Below is a small trained network, with its code and all its weights. Each question gives an input and a class and asks what happens when units are switched off, that is, made to give their printed mean instead of their output.

import numpy as np


def w(rows, s, z=0):
    codes = np.array(rows[::2]) - 128.0
    scale = np.full(codes.shape[1], s)
    scale[-1] = z or s
    return codes * scale


def norm(h):
    return h / np.sqrt((h * h).mean(-1, keepdims=True) + 1e-5)


def f(y):
    return y / 2 * (1 + np.tanh(0.7978845608 * (y + 0.044715 * y**3)))


def log_softmax(a):
    a = a - a.max(-1, keepdims=True)
    return a - np.log(np.exp(a).sum(-1, keepdims=True))


def net(x, mask):
    res = np.array(x, float).reshape(1, 2) / 4 @ E
    u = 0
    for l in range(3):
        y = f(norm(res) @ A[l][:, :-1].T + A[l][:, -1])
        res = res + np.where(mask[u : u + 4], y, B[l][:, -1]) @ B[l][:, :-1]
        u += 4
    return log_softmax(norm(res)[-1] @ U[:, :-1].T + U[:, -1])


A, B = {}, {}
E = w([
[125,149,130,252,172,73,87,203,110,97],'x0',
[182,174,132,117,92,112,131,130,41,109],'x1',
],0.012)
A[0] = w([
[3,124,145,150,152,242,131,112,111,119,134],'L0N0',
[149,178,140,123,127,77,148,126,175,162,1],'L0N1',
[110,218,146,139,244,61,128,250,53,51,153],'L0N2',
[72,69,110,234,165,140,51,140,121,139,88],'L0N3',
],0.0036,0.0057)
B[0] = w([
[122,134,116,95,132,131,128,133,101,101,160],'L0N0',
[167,146,111,148,69,65,1,87,189,88,88],'L0N1',
[117,141,131,124,81,144,152,101,151,144,253],'L0N2',
[125,131,130,89,121,145,140,152,140,120,177],'L0N3',
],0.017,0.0042)
A[1] = w([
[255,226,159,136,131,93,50,135,26,75,4],'L1N0',
[138,186,152,236,148,71,87,206,116,89,14],'L1N1',
[110,102,144,110,176,182,232,167,77,149,161],'L1N2',
[132,61,165,141,173,129,102,110,177,135,158],'L1N3',
],0.0077,0.003)
B[1] = w([
[89,69,92,141,115,106,135,98,85,95,202],'L1N0',
[163,177,118,21,155,155,76,110,170,166,215],'L1N1',
[169,145,150,177,120,113,100,161,167,128,255],'L1N2',
[153,109,120,146,128,77,155,115,4,103,171],'L1N3',
],0.016,0.0066)
A[2] = w([
[34,63,114,164,255,111,123,129,146,127,74],'L2N0',
[60,217,92,150,184,105,41,151,161,115,95],'L2N1',
[128,157,129,159,178,150,142,137,70,131,5],'L2N2',
[55,57,106,149,213,154,136,223,147,127,126],'L2N3',
],0.0094,0.0033)
B[2] = w([
[99,79,60,89,113,108,105,93,8,90,235],'L2N0',
[157,133,194,98,158,200,139,114,154,178,240],'L2N1',
[177,152,121,46,33,126,213,146,87,143,115],'L2N2',
[142,122,104,153,69,92,92,98,103,113,254],'L2N3',
],0.016,0.0046)
U = w([
[176,132,150,41,156,198,119,103,163,178,170],'0',
[127,94,86,130,100,89,106,79,20,99,188],'1',
[142,133,168,252,109,109,113,168,186,123,205],'2',
[106,130,121,124,162,98,140,178,114,120,3],'3',
[105,131,112,140,190,107,150,161,127,103,2],'4',
],0.02,0.0049)

Each question gives the input, the list of numbers given to net, and the class t.
The units are the neurons (one row each of A and B). Each row of codes is followed by its name. A weight is (code - 128) times the scale printed after its matrix; where a second scale follows, it is the last column's (A, B and U).
mask holds one flag per neuron, layer by layer. A switched-off neuron (its flag False) gives its mean, the last column of its row in B, instead of its output. The means were averaged over made-up inputs and are rounded, as every weight is.
A unit's drop is (log p(t) with every unit on - log p(t) with that unit switched off) / (log p(t) with every unit on - log p(t) with every unit switched off).
most important unit: the unit with the biggest drop
k most important neurons: the k neurons with the biggest drops, biggest first
k most important neurons of layer l: the k neurons of layer l with the biggest drops, biggest first
drop of u: that unit's drop, to one decimal
input [-4,-5], class 1: most important unit	L1N1
input [0,-4], class 1: 2 most important neurons	[L1N1, L0N2]
input [1,3], class 2: 4 most important neurons	[L0N2, L2N0, L1N1, L1N3]
input [0,-3], class 2: 2 most important neurons	[L1N2, L1N0]
input [-2,-2], class 2: 2 most important neurons	[L1N2, L1N1]
input [3,2], class 2: 2 most important neurons	[L0N2, L1N1]
input [5,-6], class 1: 2 most important neurons	[L2N0, L1N3]
input [-3,0], class 2: 2 most important neurons	[L1N2, L1N1]
input [2,2], class 2: 2 most important neurons	[L0N2, L1N1]
input [4,-5], class 1: 2 most important neurons of layer 2	[L2N0, L2N3]
input [2,-1], class 2: drop of L1N1	0.4
input [6,-5], class 0: drop of L1N1	0.8
input [7,4], class 0: drop of L1N1	1.0
input [6,-8], class 1: most important unit	L2N0
